Below is a small trained network, with its code and all its weights. Each question gives an input and a class and asks what happens when units are switched off, that is, made to give their printed mean instead of their output.

import numpy as np


def w(rows, s, z=0):
    codes = np.array(rows[::2]) - 128.0
    scale = np.full(codes.shape[1], s)
    scale[-1] = z or s
    return codes * scale


def norm(h):
    return h / np.sqrt((h * h).mean(-1, keepdims=True) + 1e-5)


def f(y):
    return y / 2 * (1 + np.tanh(0.7978845608 * (y + 0.044715 * y**3)))


def log_softmax(a):
    a = a - a.max(-1, keepdims=True)
    return a - np.log(np.exp(a).sum(-1, keepdims=True))


def net(x, mask):
    res = np.array(x, float).reshape(1, 4) / 4 @ E
    u = 0
    for l in range(3):
        y = f(norm(res) @ A[l][:, :-1].T + A[l][:, -1])
        res = res + np.where(mask[u : u + 9], y, B[l][:, -1]) @ B[l][:, :-1]
        u += 9
    return log_softmax(norm(res)[-1] @ U[:, :-1].T + U[:, -1])


A, B = {}, {}
E = w([
[64,112,162,90,97,141,165],'x0',
[123,204,157,163,154,247,122],'x1',
[172,149,190,112,29,125,83],'x2',
[162,72,253,191,178,126,169],'x3',
],0.0051)
A[0] = w([
[167,189,127,208,191,46,53,2],'0.n1',
[146,216,113,198,121,193,159,103],'0.n2',
[110,97,195,148,155,125,135,78],'0.n3',
[105,64,111,121,125,39,77,114],'0.n4',
[25,96,164,87,53,158,189,64],'0.n5',
[154,150,138,101,144,79,150,54],'0.n6',
[196,143,149,23,199,232,157,95],'0.n7',
[81,84,78,124,210,137,138,55],'0.n8',
[2,108,149,118,70,135,236,45],'0.n9',
],0.0054,0.0037)
B[0] = w([
[196,84,72,99,117,202,56,129],'0.n1',
[127,93,102,176,69,117,162,235],'0.n2',
[117,122,157,161,173,80,59,176],'0.n3',
[85,110,119,197,64,198,160,253],'0.n4',
[211,143,133,36,161,199,161,206],'0.n5',
[148,111,129,160,170,146,144,72],'0.n6',
[54,82,120,142,88,148,124,174],'0.n7',
[122,171,163,85,131,74,154,201],'0.n8',
[204,68,129,100,97,254,174,204],'0.n9',
],0.0064,0.0015)
A[1] = w([
[165,56,135,54,118,71,188,96],'1.n1',
[187,22,71,101,106,53,160,1],'1.n2',
[236,112,48,182,224,144,61,155],'1.n3',
[58,115,114,56,249,131,159,68],'1.n4',
[81,178,147,139,150,237,144,21],'1.n5',
[206,166,201,51,38,76,79,3],'1.n6',
[115,229,49,2,28,145,160,147],'1.n7',
[183,123,52,97,135,133,55,129],'1.n8',
[176,105,232,152,142,100,162,149],'1.n9',
],0.0055,0.0017)
B[1] = w([
[76,158,35,223,139,190,110,161],'1.n1',
[76,116,109,182,83,229,191,157],'1.n2',
[137,78,208,83,59,140,241,184],'1.n3',
[206,222,230,93,100,57,217,164],'1.n4',
[112,88,84,172,53,140,128,154],'1.n5',
[152,253,209,141,95,101,213,169],'1.n6',
[128,100,154,156,232,107,71,255],'1.n7',
[174,68,109,71,230,219,154,154],'1.n8',
[134,124,34,78,214,119,33,197],'1.n9',
],0.0057,0.0049)
A[2] = w([
[176,223,137,195,124,163,94,91],'2.n1',
[125,5,211,125,223,100,80,126],'2.n2',
[228,76,144,136,118,221,122,193],'2.n3',
[72,150,41,62,207,100,9,6],'2.n4',
[174,65,130,42,114,182,179,138],'2.n5',
[143,176,101,144,173,84,255,186],'2.n6',
[165,175,190,126,145,197,125,168],'2.n7',
[75,169,167,152,153,190,174,128],'2.n8',
[24,79,78,235,29,168,104,104],'2.n9',
],0.0062,0.0026)
B[2] = w([
[90,107,188,117,100,60,158,163],'2.n1',
[119,176,71,54,176,198,15,253],'2.n2',
[119,95,46,111,141,186,195,250],'2.n3',
[178,92,208,111,216,184,11,200],'2.n4',
[255,149,125,49,126,167,221,209],'2.n5',
[123,184,211,143,4,65,86,237],'2.n6',
[107,120,63,123,140,59,154,210],'2.n7',
[166,81,89,139,103,60,88,185],'2.n8',
[32,80,101,242,96,128,124,216],'2.n9',
],0.0063,0.0038)
U = w([
[132,131,131,110,217,159,10,235],'0',
[49,83,88,250,69,144,134,2],'1',
[195,117,100,75,113,181,203,188],'2',
[133,209,210,128,80,35,140,69],'3',
],0.013,0.00091)

Each question gives the input, the list of numbers given to net, and the class t.
The units are the neurons (one row each of A and B). Each row of codes is followed by its name. A weight is (code - 128) times the scale printed after its matrix; where a second scale follows, it is the last column's (A, B and U).
mask holds one flag per neuron, layer by layer. A switched-off neuron (its flag False) gives its mean, the last column of its row in B, instead of its output. The means were averaged over made-up inputs and are rounded, as every weight is.
A unit's drop is (log p(t) with every unit on - log p(t) with that unit switched off) / (log p(t) with every unit on - log p(t) with every unit switched off).
The circuit of an input: a set's keep is (log p(t) with only the set's units on - log p(t) with every unit switched off) / (log p(t) with every unit on - log p(t) with every unit switched off). Starting from the 12 units with the biggest drops (on a tie, the unit counted first), units are removed one at a time, each time the one whose removal leaves the highest keep (on an exact tie, the one counted first), for as long as the keep stays at least 0.8.
units of the circuit, in order: the units of the circuit, biggest drop first
most important unit: the unit with the biggest drop
top k neurons: the k neurons with the biggest drops, biggest first
top k neurons in layer l: the k neurons of layer l with the biggest drops, biggest first
input [-6,1,1,4], class 2: units of the circuit, in order	1.n3
input [4,-8,8,-2], class 1: top 2 neurons in layer 1	1.n1, 1.n2
input [-5,4,-3,3], class 2: top 4 neurons	0.n1, 1.n3, 0.n4, 1.n1
input [-1,5,-6,-3], class 3: units of the circuit, in order	1.n4, 2.n6
input [5,5,-1,-4], class 1: top 2 neurons in layer 0	0.n2, 0.n7
input [-3,5,-7,6], class 3: top 2 neurons	1.n4, 2.n6
input [-8,7,-4,3], class 2: top 4 neurons	1.n3, 0.n1, 0.n4, 1.n1
input [2,-4,-3,-3], class 1: top 3 neurons in layer 1	1.n2, 1.n9, 1.n1
input [8,7,4,-8], class 0: top 4 neurons	1.n7, 1.n3, 0.n4, 0.n5
input [7,-8,4,3], class 1: top 2 neurons	1.n1, 2.n9
input [-5,-4,2,1], class 2: top 3 neurons in layer 0	0.n1, 0.n2, 0.n7
input [-1,6,-8,-1], class 3: top 2 neurons	1.n4, 0.n4
input [7,-6,3,-7], class 0: top 3 neurons	1.n7, 1.n3, 2.n4
input [4,-6,-4,-7], class 0: units of the circuit, in order	2.n4
input [8,0,8,8], class 0: top 3 neurons in layer 1	1.n9, 1.n4, 1.n3
input [8,-3,3,5], class 2: top 3 neurons	0.n9, 0.n5, 1.n7
input [6,-7,5,-8], class 0: top 2 neurons	1.n7, 2.n4
input [-3,-6,0,4], class 1: top 2 neurons in layer 1	1.n2, 1.n7
input [7,7,2,-1], class 1: top 2 neurons	1.n5, 2.n9
input [6,1,-5,-7], class 0: top 2 neurons	1.n7, 1.n3
input [8,-5,5,-1], class 2: most important unit	0.n5
input [-8,-1,3,5], class 2: top 2 neurons	1.n3, 0.n1
input [-4,7,-7,-3], class 1: top 4 neurons	0.n2, 0.n7, 1.n5, 0.n5
input [-2,7,-8,-4], class 3: top 3 neurons in layer 0	0.n4, 0.n8, 0.n9
input [-1,4,-6,4], class 3: top 2 neurons in layer 1	1.n4, 1.n7
